Here is a tiny trained network, its code and every weight. The questions are about switching its units off for an input and a class, where a switched-off unit gives its printed mean instead of its output.

import numpy as np


def w(rows, s, z=0):
    codes = np.array(rows[::2]) - 128.0
    scale = np.full(codes.shape[1], s)
    scale[-1] = z or s
    return codes * scale


def f(y):
    return y / 2 * (1 + np.tanh(0.7978845608 * (y + 0.044715 * y**3)))


def log_softmax(a):
    a = a - a.max(-1, keepdims=True)
    return a - np.log(np.exp(a).sum(-1, keepdims=True))


def net(x, mask):
    res = np.array(x, float).reshape(1, 7) / 4 @ E
    y = f(res @ A[0][:, :-1].T + A[0][:, -1])
    res = res + np.where(mask, y, B[0][:, -1]) @ B[0][:, :-1]
    return log_softmax(res[-1] @ U[:, :-1].T + U[:, -1])


A, B = {}, {}
E = w([
[39,17,167,44],'x0',
[125,128,125,129],'x1',
[126,129,130,129],'x2',
[233,94,144,50],'x3',
[126,126,126,126],'x4',
[183,39,99,228],'x5',
[156,126,254,179],'x6',
],0.0042)
A[0] = w([
[165,42,102,185,122],'N0',
[127,181,115,91,34],'N1',
[125,143,49,93,75],'N2',
[215,108,135,67,58],'N3',
[96,103,164,96,47],'N4',
[132,173,151,65,103],'N5',
[228,113,137,53,66],'N6',
[169,212,117,160,53],'N7',
[143,145,148,135,49],'N8',
[128,212,158,79,67],'N9',
[135,118,65,109,99],'N10',
[137,152,118,131,20],'N11',
[74,47,152,102,76],'N12',
[157,74,95,148,1],'N13',
[122,106,140,170,40],'N14',
[128,146,131,112,157],'N15',
[136,128,148,153,59],'N16',
[135,143,178,159,16],'N17',
[88,76,149,108,42],'N18',
[130,139,134,114,219],'N19',
[124,151,124,101,176],'N20',
[100,199,163,62,74],'N21',
[95,77,148,103,46],'N22',
[152,135,240,146,76],'N23',
[99,191,157,74,1],'N24',
[142,157,151,149,6],'N25',
[25,152,112,202,58],'N26',
[159,167,134,139,39],'N27',
[174,198,105,152,79],'N28',
[161,144,98,157,65],'N29',
[113,125,4,90,62],'N30',
[151,50,96,185,29],'N31',
[125,136,197,136,53],'N32',
[117,135,114,93,180],'N33',
[178,194,107,154,43],'N34',
[119,138,201,166,68],'N35',
[109,196,160,72,66],'N36',
],0.011,0.0051)
B[0] = w([
[205,196,75,161,232],'N0',
[168,138,93,103,102],'N1',
[163,108,164,79,141],'N2',
[35,186,141,107,170],'N3',
[122,105,60,118,120],'N4',
[137,157,97,153,166],'N5',
[2,187,152,118,201],'N6',
[88,38,93,133,171],'N7',
[128,128,101,85,83],'N8',
[176,134,69,152,158],'N9',
[157,120,149,96,133],'N10',
[120,126,72,69,73],'N11',
[85,47,76,167,194],'N12',
[138,185,42,86,95],'N13',
[155,164,92,78,94],'N14',
[134,122,135,143,165],'N15',
[146,133,115,94,91],'N16',
[151,127,103,42,91],'N17',
[97,94,52,113,125],'N18',
[134,103,159,167,252],'N19',
[143,117,146,152,195],'N20',
[184,181,63,153,181],'N21',
[92,89,57,109,124],'N22',
[170,82,199,57,185],'N23',
[164,210,38,110,119],'N24',
[125,124,71,57,79],'N25',
[20,224,151,92,194],'N26',
[107,110,87,97,96],'N27',
[85,55,108,144,176],'N28',
[106,108,83,137,119],'N29',
[186,96,195,36,179],'N30',
[186,193,41,109,144],'N31',
[158,113,130,75,113],'N32',
[143,103,154,149,204],'N33',
[71,62,85,130,150],'N34',
[169,116,160,63,139],'N35',
[175,165,68,144,156],'N36',
],0.027,0.0026)
U = w([
[87,8,91,126,82],'0',
[224,216,126,158,81],'1',
[155,131,242,173,254],'2',
[149,131,243,174,215],'3',
[31,234,230,74,40],'4',
[171,117,239,173,163],'5',
[201,97,255,33,55],'6',
],0.0069,0.0049)

Each question gives the input, the list of numbers given to net, and the class t.
The units are the neurons (one row each of A and B). Each row of codes is followed by its name. A weight is (code - 128) times the scale printed after its matrix; where a second scale follows, it is the last column's (A, B and U).
mask holds one flag per neuron, in row order. A switched-off neuron (its flag False) gives its mean, the last column of its row in B, instead of its output. The means were averaged over made-up inputs and are rounded, as every weight is.
A unit's drop is (log p(t) with every unit on - log p(t) with that unit switched off) / (log p(t) with every unit on - log p(t) with every unit switched off).
The circuit of an input: a set's keep is (log p(t) with only the set's units on - log p(t) with every unit switched off) / (log p(t) with every unit on - log p(t) with every unit switched off). Starting from the 12 units with the biggest drops (on a tie, the unit counted first), units are removed one at a time, each time the one whose removal leaves the highest keep (on an exact tie, the one counted first), for as long as the keep stays at least 0.8.
circuit, biggest first: the units of the circuit, biggest drop first
most important unit: the unit with the biggest drop
top k neurons: the k neurons with the biggest drops, biggest first
drop of u: that unit's drop, to one decimal
input [-7,3,-3,7,-4,8,5], class 1: circuit, biggest first : N0
input [-3,1,0,2,-4,-4,7], class 6: circuit, biggest first : N23; N35
input [5,2,-2,7,-6,-3,3], class 4: top 2 neurons : N6; N3
input [-5,0,-5,-1,5,1,-6], class 6: circuit, biggest first : N30; N2
input [-7,0,2,-3,4,2,6], class 0: circuit, biggest first : N7; N34
input [6,7,4,7,6,3,-8], class 6: top 4 neurons : N30; N2; N10; N26
input [-4,5,-2,3,-6,-6,-1], class 1: top 2 neurons : N21; N9
input [-7,8,-8,8,3,8,8], class 1: top 3 neurons : N0; N31; N26
input [1,2,-4,8,8,8,4], class 1: top 2 neurons : N0; N31
input [3,-3,-6,6,-2,-2,-7], class 6: top 4 neurons : N30; N2; N26; N10
input [6,-4,-6,-2,-2,-8,-4], class 1: circuit, biggest first : N21; N24
input [3,4,-4,2,5,6,1], class 1: circuit, biggest first : N0; N31
input [1,1,2,-7,2,2,-8], class 6: top 3 neurons : N30; N6; N2
input [6,-2,5,1,-5,-6,0], class 0: most important unit : N12
input [6,-2,2,2,3,-3,-5], class 0: top 2 neurons : N12; N22
input [-6,-6,-4,-2,-6,0,-5], class 0: circuit, biggest first : N7; N28
input [-1,-4,7,-7,-1,-7,-8], class 6: top 3 neurons : N30; N2; N0
input [5,0,-6,-4,-7,-4,8], class 6: top 3 neurons : N23; N35; N32
input [-7,-1,-7,8,2,2,-1], class 4: top 3 neurons : N6; N3; N12
input [8,-2,1,-3,-4,-8,2], class 0: circuit, biggest first : N12
input [3,-2,-6,6,3,2,-1], class 4: circuit, biggest first : N6; N3
input [1,3,-1,2,-2,6,8], class 6: circuit, biggest first : N23; N35
input [-2,-1,2,-3,1,7,0], class 1: circuit, biggest first : N0; N31
input [-3,-5,7,6,-5,2,-8], class 6: top 4 neurons : N30; N2; N10; N26
input [-4,5,-7,8,-6,-6,2], class 4: top 3 neurons : N6; N3; N0
input [0,5,6,0,-5,4,8], class 6: top 2 neurons : N23; N35
input [-4,2,1,-7,2,5,-7], class 4: circuit, biggest first : N26
input [-5,-1,-4,-2,-4,8,6], class 1: drop of N31 : 0.2
input [-4,3,-1,-1,4,1,-8], class 6: drop of N2 : 0.1
